[  5  15  -9  31  -6   4   2  -7   3  11   5 -30   1  11   5 -15   5  10
   4  18  -1  -6  -2  13  23 -17   8   3   1  -5  -5   0  -3 -16   3  16
  -7   3   5  56 -22   5  -3  26  -1  31  -1   5  11 -10  30 -13  -6  13
  15 -34  -9  10   3  -2 -22   5  -2   2 -10 -12  22   0 -12]	Y <75>
[  3  11  -3  21  18 -10 -15 -10  -6   0 -12  -1 -18 -13  -6  25   9  65
 -21   0 -18   2  15  20   8 -25  -9   8  -1 -10 -14 -24  -8  -5  -2   6
  -5 -14   5  64 -35  12  -8  43   0   6  14   8  14  -1  25  19 -11 -11
  34  -1  22   9  -2  -8   2   5  -6  -2  20 -17  -8   1 -20]	W <68>
[  3   0  -7   9   4  -2  -7 -12   3   5  -2   9 -18  -8 -17  13   7  41
  -2  -8 -13   3  17  18  19  -7 -11  13  17 -11  -6 -10   8  -1 -10   8
  -5   9 -33  63 -20   0  -2  38  -4   0   9   4  18  -5  33  14 -27 -17
  38  14  16   5   3   3  -1   8   2   1 -13 -13   9  -1  -3]	W <61>
[ 14   5 -13  13  13  -3  -9 -16   9  -1   4   9  -8   8   3  16  -4  35
  -3   7 -10   2   3   2   7  -5  -2   2   3  -4 -11 -11  19  -3   1   6
   0 -14 -10  65 -31   7  -5  19   7  12   8   9  14 -16  48  -8 -23   8
   8  -9  11  17   7   3  -7  11  -3  -1 -10 -13  16   0  -9]	Y <75>
[  8   0 -10  21   8  -4  -5 -11   6   6  -1   2  -1  -9 -13   7  17  48
  -2 -18  -2   0  19  31   9 -15   0  11  13 -10 -11  -6   7  11  -3 -14
  -8  -9  -2  86 -26   1   1  51 -25  20  -7  10  22 -11  36  19 -21   8
  35   1  17  11  -4 -19  12   7   3  -3  18 -12  17  -2 -12]	W <70>
[  3 -32 -20  15  14  -7  -6 -10   0   1  -2  -2  -2  -7 -21  14  14  73
   0   1 -16  10   5  28   1   5  -2  13  32  -7  -5 -23 -10  -4   4 -17
 -29  -1  -4  70 -24   9  15  51 -12  14  24   8  21   4  -5  19  -8  -8
  45  14  14  11   4 -16  12   3   8  -1 -13 -14   4   4 -14]	W <68>
[  1   1 -45   5  -2  -8 -14  20  -4  -4   0   2   8   3   2   7  11  49
  -6   0 -20  -2   3  14  10  12  -4   3  11  -4 -13 -13   5  -3  12   3
   8   3   0  53 -26   5  -9  34   2   4  15  -4  17 -10  -5  19 -18  -3
  22  16  17   9   3  -8   6   5  10   2 -21   1   4  -2 -16]	W <70>
[ 13   4 -40  21   5  14 -19 -15  15  12   6   8 -12   2  15  -2   8  34
   5  16 -17  -2  16   8  -3 -12   4  -2   4 -16 -12 -18  30   4  -8   9
  -4 -22   1  84 -32   7  -4  39  -1  35  14  14  18 -32  56  -7 -28  15
  36 -20   3   4   7   6 -22   6  -2  10  -3 -18  30  -1  -4]	Y <75>
[  1   9  -9  14   6 -17  -1 -11   3   6  12  -5  -4 -10 -12   7  10  41
  -1   1  -5  -9  23  21   3  -5 -15  -1   8  -9  -2  14  -5   1   0  -1
   7  -3  10  53 -22  12  -8  23   4  -8   8  12  11  -7  15  22 -14   2
  31 -13  16   6   1 -19  10  17   6   9  24 -10  19   2   3]	W <61>
[ 16  -6 -18  34  20  14   8 -18   3  10  17  -1   1   8   1  -4   2  11
   5   7  -6  -1   9  -5  14  -6  19   3  16  -5  10   2  51   0 -13  -2
  -6 -23   9  87 -15  -5  -8  28   9  46  14  13  20 -36  65  -9 -34  34
  43 -32 -11 -12  -6  -2  -2   8   1   8  74 -13  18   3  -1]	Y <64>
[  5   9 -15  15   3   0  -1  -7   0  16  -3   2  -4  -3  -7  -1  13  37
  -3  -6  -6   3   6  13  -2 -13  -1  13  12  -4 -19 -24   7  -1   7  -5
 -13  -6   1  53 -24   3   9  56 -13  22  15  -2  15  -5  18   1   6  -5
  40  18  14   6  -5 -17 -10  25   1  -2 -33 -19  11  -5 -11]	W <61>
[ -6   4 -11   5  10  -2   0  -7  10   7   3   0   1 -13  -6   0   2  27
  -2  -7   0  -7   4  19   6   4   2   6   6   0   3  -5   8   1  -4  -7
  41  -7  -4  51 -16   4   0  15  -1  19  15   5  12 -19  18  15  -8   3
  22 -11   8   9   2  -8 -11   9  -8   3 -17   2  10 -21  -5]	W <61>
[ -4   9  -6   5   4 -11 -10   7   0   5 -13  10 -15 -20 -16  11   5  52
  -5  -4 -10   7  20  14   9 -14 -24   5   9 -11  -8 -15  45  -6  -9  -3
   3 -12   1  40 -21   8 -15  40  -2  -7   4   9  18   0  12  27  -3 -13
  37  11  18   9  -2 -17  -4   3  -4   2  40  -7   6   0 -16]	W <70>
[ 10   5 -24  42   4  -5  -3 -18   0   7   6   0  -3  -5  -2  -1  10  27
   2   9  -9  -6  12  -1  12 -25   8   5   9   1 -14 -10  34  -1 -18   6
 -16 -16   0  85 -25   3   5  51  -3  30  14   9  21 -27  50 -13 -32  20
  47  -8   5  11  10  -5 -15  10  -2   4  21 -16  25   4  -8]	Y <64>
[  3   3   5  12  10  -5   4   7   4  -5  -2   1  -9 -10 -20  12   1  56
  -1 -10   5   4   6  31   7 -13  -5  -4  12  -2  -4 -21 -16  -4   6  -9
  -6  -4   6  78 -28  17  -2  33   9   8  17   6  17   3  31  26   5   2
  37  10  21  -5   6 -13   2  19   1  -9  -6 -18  16   9 -17]	W <70>
[  1   1  -9  24  12  -1   3  -6   2  11  12   2 -10  -3 -12  -7   5  33
   3  12   0  -6  13   4   5 -12   9 -21  10   0  -8  -5  14  -3  -8   7
   7 -25   5  82 -24  -2   0  45   0  28  11  15  15 -16  63  16 -11  19
  37 -30   4   8   9  -3 -10   4  -1   6  68 -14  24   5 -16]	Y <64>
[ -6  14   3  29  -3  -9  -5 -21  11   9  -1  -1 -10  -6 -10   7  12  37
   5   5 -21   5  29  12   1 -28  -4   5  -5   4  -5 -12  12   2 -13   8
 -17 -13   0  62 -30  -5   3  63  -5  15  12  17  16 -11  38   7  -8  -2
  66  -1  19  14   0 -18   8  10  -5   1  57 -25   7   4 -14]	W <61>
[ -6  -5  -9  28   9   3  13 -16  -2  -3  -2   6  -4  23 -10  -5   1  22
  25  10   4  -4  -1  17  11  -8  11  -3   9  -1  -8 -11  25   1   7   1
 -10 -21   2  82 -27   6  -5  36  10  60   9   2   4 -33  66  -9 -37  53
  26 -30  -1  11 -12  -3 -18  10   5   0 -18  -7  30   5  -7]	Y <64>
[ 12   8 -25  23   3 -11 -16 -14   3   3  -3  -4   1 -10 -13  19  21  74
   8   3 -27  -3   8  40  12   0   5  15   5   6 -20 -28  10   1  17 -19
  -3 -10   2  47 -32  -6   3  66  -6  -2  24  14  12  -7  -6  29 -17  -9
  39  19  29   1   5 -19  13   3   6   2 -10 -16   1   1 -17]	W <70>
[  0   3  22  18   6   6   9 -10  -5   1  -3  -4 -10   3  -1 -16   3  15
  -4   0   2  -8   6   9   0 -20   6  -5   8  -9   1 -24  -9   0  -6  20
 -13  -4   0  66 -34  -4   2   4   5  38 -14  -3  11 -11  66  -7 -11  14
  19 -23  -4  -8  -2   4 -21  13 -10  -8 -29  -7  29  -1 -18]	Y <75>
[  8   6 -11  25  10   8 -11 -19   0   9  -1  -1 -12  -9  -5   8   5  39
  -6  -3 -21   5  16  27  15 -21  -6   8   6  -5  -7 -15  18  -9  -7  -6
 -12 -20  -2  64 -21  -2   6  53  -5  38  19  11  23 -14  34  16  -5  -7
  57  -2  18  12  -1  -9   1  15  -1   3  43 -30  10   3 -21]	W <61>
[ 24   2 -11  24   5   0  -1 -13   1   6  17   6  16   1  -7  -8  14  11
   6   8   6   2   9  10   8 -14   6   3  16  -5   2 -10  19   2   6   0
  -8  -9  -1  62 -23  10 -18  38   4  32  19   4  12 -23  31 -10 -21  25
  30 -10  -3   7   6 -11   4   5   5   2  18   0  23   4  -9]	Y <64>
[  9  -1  -4  21  10   0   4  -7  14   1   4   0   0  12   6 -11   4  16
  -5  19   1  -8  -4   7   8 -11  25  -4  11   2 -10 -14  21   0   0  19
  -4 -14   5  71 -19   1 -11  21  10  53   5  -2  13 -36  79 -20 -13  27
  26 -22   2   2   5   9  -9  11 -22 -10  -6  -9  35  -6 -11]	Y <72>
[  1  -4   3  19   7  -3  -6 -11  -4  16   5   3  -3   3   7  -8   5  33
   4  20  -6  -5  -1   8   4 -12   3   1   6  -2 -15  -4   3  -5  16  14
   3 -14  -4  63 -34   6  -5  24   3  46  11   5   4 -22  50  -6 -20  21
  16 -24  -1   9   5   1 -16   4  -3  -2  -5  -1  21   8  -4]	Y <75>
[ 13  10 -15  32  11  -9  -9 -16   2   0   1   4  -8  -3 -12  18  10  47
  -2  -3 -11   4  22  22   6 -22  -9  13  -3  -5 -13 -18  -7  -3  -6   5
  -9 -14   1  57 -26   6   4  48  -5  15   6   2  14   1  10   9 -11 -14
  48   6  21  25   2  -4   7   6   3  10  15 -12   5   0 -10]	W <68>
[ 12  13   4  20   7  -8 -19 -19   3   6  -4 -10  -9 -17  -9  29   9  62
  -5  -4 -17   6  21  21   9 -21 -13   3  -1  -1   1 -17  19  -5  -8  -6
   4 -14   9  61 -26  14  11  58  14   0  11  12   7   4  22  20  -9 -16
  61   5  20  10   6   2   9   7   4   0  32 -24   7   1 -11]	W <68>

[  4   1  -4  -4   3   1 -29   6 -13  27   3   8   3 -21  -1   4   3  22
   7  23   2 -20 -10  -1 -11  -5  -7   7  -1  -3   0   2  35 -12  11   4
  47   8 -10   1  -5  12  -6 -11  -8  -3 -23  -8   6  -1  11   3   4  -3
 -14  -8   7 -12 -19  -7  -6   2 -13 -13  -4  -9  -8  -3  -4]	(82) QN
[ -8  36  14   1   0 -14  39   6  10  -6 -24 -29   1   1 -10   4 -14  48
  13  -5  20  32  18   5  -9   6 -15   0  -7  13   0 -11   5 -13   2  -6
  37   2  -9  -7   3  -4  -2  16  -5 -16  -5   4  -3  -2  -1 -10   0   5
 -28  13   0   6   2  10  -3  -1  -7  -3 -10  -8 -44 -42   4]	(73) QT
[-27   9   1   8   3  -2 -12 -11  14   6 -14  20  -8   6  -8   5 -22 -22
   4  -8   0  24   9  17   8   6   1   4  15  24   4   2  31 -11  13  -5
  44 -22  -9  -7 -14  12  17 -10   7 -11   9   4 -16   3  -5  -3 -16   2
   8  -2   1  -6  10   4  -7  13   0  -1   5   9   3   8  13]	(81) SC
[ -5  19  14   0 -11  -6  16  11   4   7   4  18  10   8 -12   2 -23  23
   0  10   6  37  -8  -1  -9  -6 -16   3   9  22   6  12  35  -3  -3  -5
  42  20  -3  -6   6  12  -3  14   3   3  12   5 -12   7 -13  -2  -9   6
  30  -6   7  14   9   0   1   2  -5   1   5   0  -8 -13  10]	(73) BS
[-50   9   7  -3  13 -14  19   3   1   6   3  13   2  -2   9  -3  -6 -13
   3  12   2  18  -6   8  -9  -1 -24   3  14  20   3   0  -2  -1  -1   6
   9  13  -2   7 -14  -5  24  -2   7  18  25 -13  -7  -4  11  -5  10  10
  -8  -6  12  -1  14   6  -9 -26  26  -3   5   0 -10 -13  -1]	(81) Rh
